Below is a small trained network, with its code and all its weights. Each question gives an input and a target symbol and asks what happens when units are switched off, that is, made to give their printed mean instead of their output.

import numpy as np


def w(rows, s, z=0):
    codes = np.array(rows[::2]) - 128.0
    scale = np.full(codes.shape[1], s)
    scale[-1] = z or s
    return codes * scale


def f(y):
    return y / 2 * (1 + np.tanh(0.7978845608 * (y + 0.044715 * y**3)))


def softmax(a):
    e = np.exp(a - a.max(-1, keepdims=True))
    return e / e.sum(-1, keepdims=True)


def log_softmax(a):
    a = a - a.max(-1, keepdims=True)
    return a - np.log(np.exp(a).sum(-1, keepdims=True))


def net(x, mask):
    ids = ['ΓΔαβεηξπστ'.index(c) for c in x.split()]
    T = len(ids)
    res = E[ids] + P[:T]
    r = res
    for j in range(3):
        rows = slice(2 * j, 2 * j + 2)
        q, k, v = (r @ M[0][rows].T for M in (Q, K, V))
        z = softmax(np.where(np.tri(T) > 0, q @ k.T / 2**0.5, -1e9)) @ v
        o = O[0][rows]
        res = res + np.where(mask[j], z, o[:, -1]) @ o[:, :-1]
    y = f(res @ A[0][:, :-1].T + A[0][:, -1])
    res = res + np.where(mask[3:27], y, B[0][:, -1]) @ B[0][:, :-1]
    return log_softmax(res[-1] @ U[:, :-1].T + U[:, -1])


Q, K, V, O, A, B = {}, {}, {}, {}, {}, {}
E = w([
[95,252,146],'Γ',
[119,110,114],'Δ',
[128,129,76],'α',
[121,111,111],'β',
[130,129,73],'ε',
[122,107,122],'η',
[108,93,161],'ξ',
[136,124,102],'π',
[146,123,62],'σ',
[130,107,92],'τ',
],0.024)
P = w([
[1,117,71],'0',
[50,132,108],'1',
[65,135,116],'2',
[86,136,121],'3',
[100,138,124],'4',
[113,140,128],'5',
[125,140,128],'6',
[134,141,130],'7',
[143,142,132],'8',
[149,142,133],'9',
[157,144,134],'10',
[162,144,136],'11',
],0.016)
Q[0] = w([
[155,111,184],'head 1',
[92,156,122],'head 1',
[166,6,97],'head 2',
[92,92,177],'head 2',
[162,132,155],'head 3',
[103,128,133],'head 3',
],0.019)
K[0] = w([
[95,76,167],'head 1',
[98,174,123],'head 1',
[53,250,155],'head 2',
[115,172,53],'head 2',
[106,159,121],'head 3',
[155,125,101],'head 3',
],0.015)
V[0] = w([
[152,162,81],'head 1',
[90,122,194],'head 1',
[106,125,171],'head 2',
[128,81,144],'head 2',
[117,174,167],'head 3',
[131,253,126],'head 3',
],0.021)
O[0] = w([
[55,127,101,165],'head 1',
[198,188,154,179],'head 1',
[155,127,56,170],'head 2',
[53,195,89,3],'head 2',
[180,245,110,126],'head 3',
[210,231,21,160],'head 3',
],0.012,0.0066)
A[0] = w([
[165,141,176,102],'neuron 1',
[172,158,122,208],'neuron 2',
[135,106,70,121],'neuron 3',
[134,126,126,129],'neuron 4',
[118,159,62,35],'neuron 5',
[147,105,133,77],'neuron 6',
[97,157,164,101],'neuron 7',
[129,199,63,132],'neuron 8',
[71,153,82,111],'neuron 9',
[58,144,147,196],'neuron 10',
[120,172,169,84],'neuron 11',
[185,162,117,177],'neuron 12',
[63,107,145,115],'neuron 13',
[148,133,104,72],'neuron 14',
[148,146,176,22],'neuron 15',
[172,163,110,26],'neuron 16',
[100,103,92,72],'neuron 17',
[164,117,73,70],'neuron 18',
[133,70,150,7],'neuron 19',
[7,128,124,108],'neuron 20',
[45,126,109,85],'neuron 21',
[118,146,154,77],'neuron 22',
[105,113,172,49],'neuron 23',
[87,76,175,130],'neuron 24',
],0.016,0.012)
B[0] = w([
[146,142,61,162],'neuron 1',
[33,109,177,228],'neuron 2',
[66,137,111,163],'neuron 3',
[119,131,127,131],'neuron 4',
[131,229,92,184],'neuron 5',
[140,186,48,136],'neuron 6',
[162,96,86,144],'neuron 7',
[157,20,183,252],'neuron 8',
[179,107,170,181],'neuron 9',
[78,143,31,203],'neuron 10',
[163,145,46,147],'neuron 11',
[22,129,143,240],'neuron 12',
[61,144,76,196],'neuron 13',
[203,122,157,153],'neuron 14',
[254,205,144,134],'neuron 15',
[209,108,41,195],'neuron 16',
[183,235,86,151],'neuron 17',
[133,173,165,177],'neuron 18',
[131,34,56,158],'neuron 19',
[192,31,191,224],'neuron 20',
[134,175,209,185],'neuron 21',
[165,121,72,128],'neuron 22',
[170,136,161,154],'neuron 23',
[128,238,124,221],'neuron 24',
],0.0083,0.023)
U = w([
[61,153,204,166],'Γ',
[102,163,49,254],'Δ',
[116,225,117,150],'α',
[172,220,159,143],'β',
[130,134,135,31],'ε',
[130,130,138,19],'η',
[192,76,248,130],'ξ',
[139,85,146,48],'π',
[128,125,125,47],'σ',
[150,73,62,62],'τ',
],0.013,0.0093)

Each question gives the input, a string of symbols that net reads in full, and the target symbol t.
The units are the heads (2 rows each of Q, K, V and O) and the neurons (one row each of A and B). Each row of codes is followed by its name. A weight is (code - 128) times the scale printed after its matrix; where a second scale follows, it is the last column's (O, A, B and U).
mask holds one flag per unit, heads first, then neurons. A switched-off unit (its flag False) gives its mean, the last column of its rows in O or B, instead of its output. The means were averaged over made-up inputs and are rounded, as every weight is.
A unit's drop is (log p(t) with every unit on - log p(t) with that unit switched off) / (log p(t) with every unit on - log p(t) with every unit switched off).
The circuit of an input: a set's keep is (log p(t) with only the set's units on - log p(t) with every unit switched off) / (log p(t) with every unit on - log p(t) with every unit switched off). Starting from the 12 units with the biggest drops (on a tie, the unit counted first), units are removed one at a time, each time the one whose removal leaves the highest keep (on an exact tie, the one counted first), for as long as the keep stays at least 0.8.
circuit, biggest first: the units of the circuit, biggest drop first
k most important neurons: the k neurons with the biggest drops, biggest first
heads that matter: for each layer, one digit per head in row order, 1 if its drop is at least 0.15 and else 0, layers parted by /
input Γ η Γ Γ Γ, target β: 4 most important neurons	[neuron 5; neuron 8; neuron 16; neuron 20]
input Γ α τ Δ τ, target τ: circuit, biggest first	[head 2; neuron 21]
input ξ σ ε α Δ, target Γ: 4 most important neurons	[neuron 20; neuron 21; neuron 16; neuron 8]
input π Γ η η ξ ξ β, target ξ: 2 most important neurons	[neuron 10; neuron 13]
input ξ Γ π ξ ξ α, target ξ: circuit, biggest first	[head 3; neuron 13]
input ε Γ Δ η π, target Γ: circuit, biggest first	[neuron 20; neuron 16; neuron 10]
input Δ ξ σ ξ Γ ξ ξ ξ ξ α, target ξ: circuit, biggest first	[neuron 13]
input ε α ξ Γ η Γ α ξ, target Δ: 2 most important neurons	[neuron 20; neuron 8]
input η Γ ε β σ η Γ ε Δ η τ, target Γ: heads that matter	101
input ξ π ξ η σ β η ξ, target α: heads that matter	111
input ξ α ξ ξ ε σ, target Γ: heads that matter	111
input ξ ε η, target Γ: heads that matter	011
input σ π τ ξ ξ ε ξ ξ σ σ η η, target Δ: 2 most important neurons	[neuron 8; neuron 2]
input η ε ξ α Γ, target ξ: 4 most important neurons	[neuron 8; neuron 9; neuron 13; neuron 24]
input Γ η ξ, target ξ: heads that matter	111
input ξ π ε ε σ ξ ξ ε α, target Γ: circuit, biggest first	[neuron 16]
input π π Δ β ξ α ξ ξ, target α: circuit, biggest first	[neuron 8; head 3; neuron 24; neuron 2]
input ε ε ξ Γ Γ, target Δ: 3 most important neurons	[neuron 5; neuron 20; neuron 16]
input α Γ σ η ξ ξ α ε, target ξ: heads that matter	110
input ξ ξ ξ ε, target Γ: circuit, biggest first	[head 3]
input Γ ε ξ, target ξ: heads that matter	110
input α η ξ ε, target Γ: heads that matter	111
input ξ Γ ε ξ η, target ξ: 4 most important neurons	[neuron 10; neuron 13; neuron 16; neuron 5]
input σ τ σ β τ τ τ Γ τ π ξ, target τ: heads that matter	110
input ξ α η ξ ε Γ ξ Γ Δ, target Γ: 4 most important neurons	[neuron 20; neuron 10; neuron 8; neuron 2]
input τ τ η σ ξ ξ η ξ ξ ε ξ ξ, target β: heads that matter	111
input ξ Γ η, target ξ: circuit, biggest first	[head 2]
input σ η ξ ξ π Γ η η ξ σ τ, target τ: 3 most important neurons	[neuron 8; neuron 20; neuron 21]
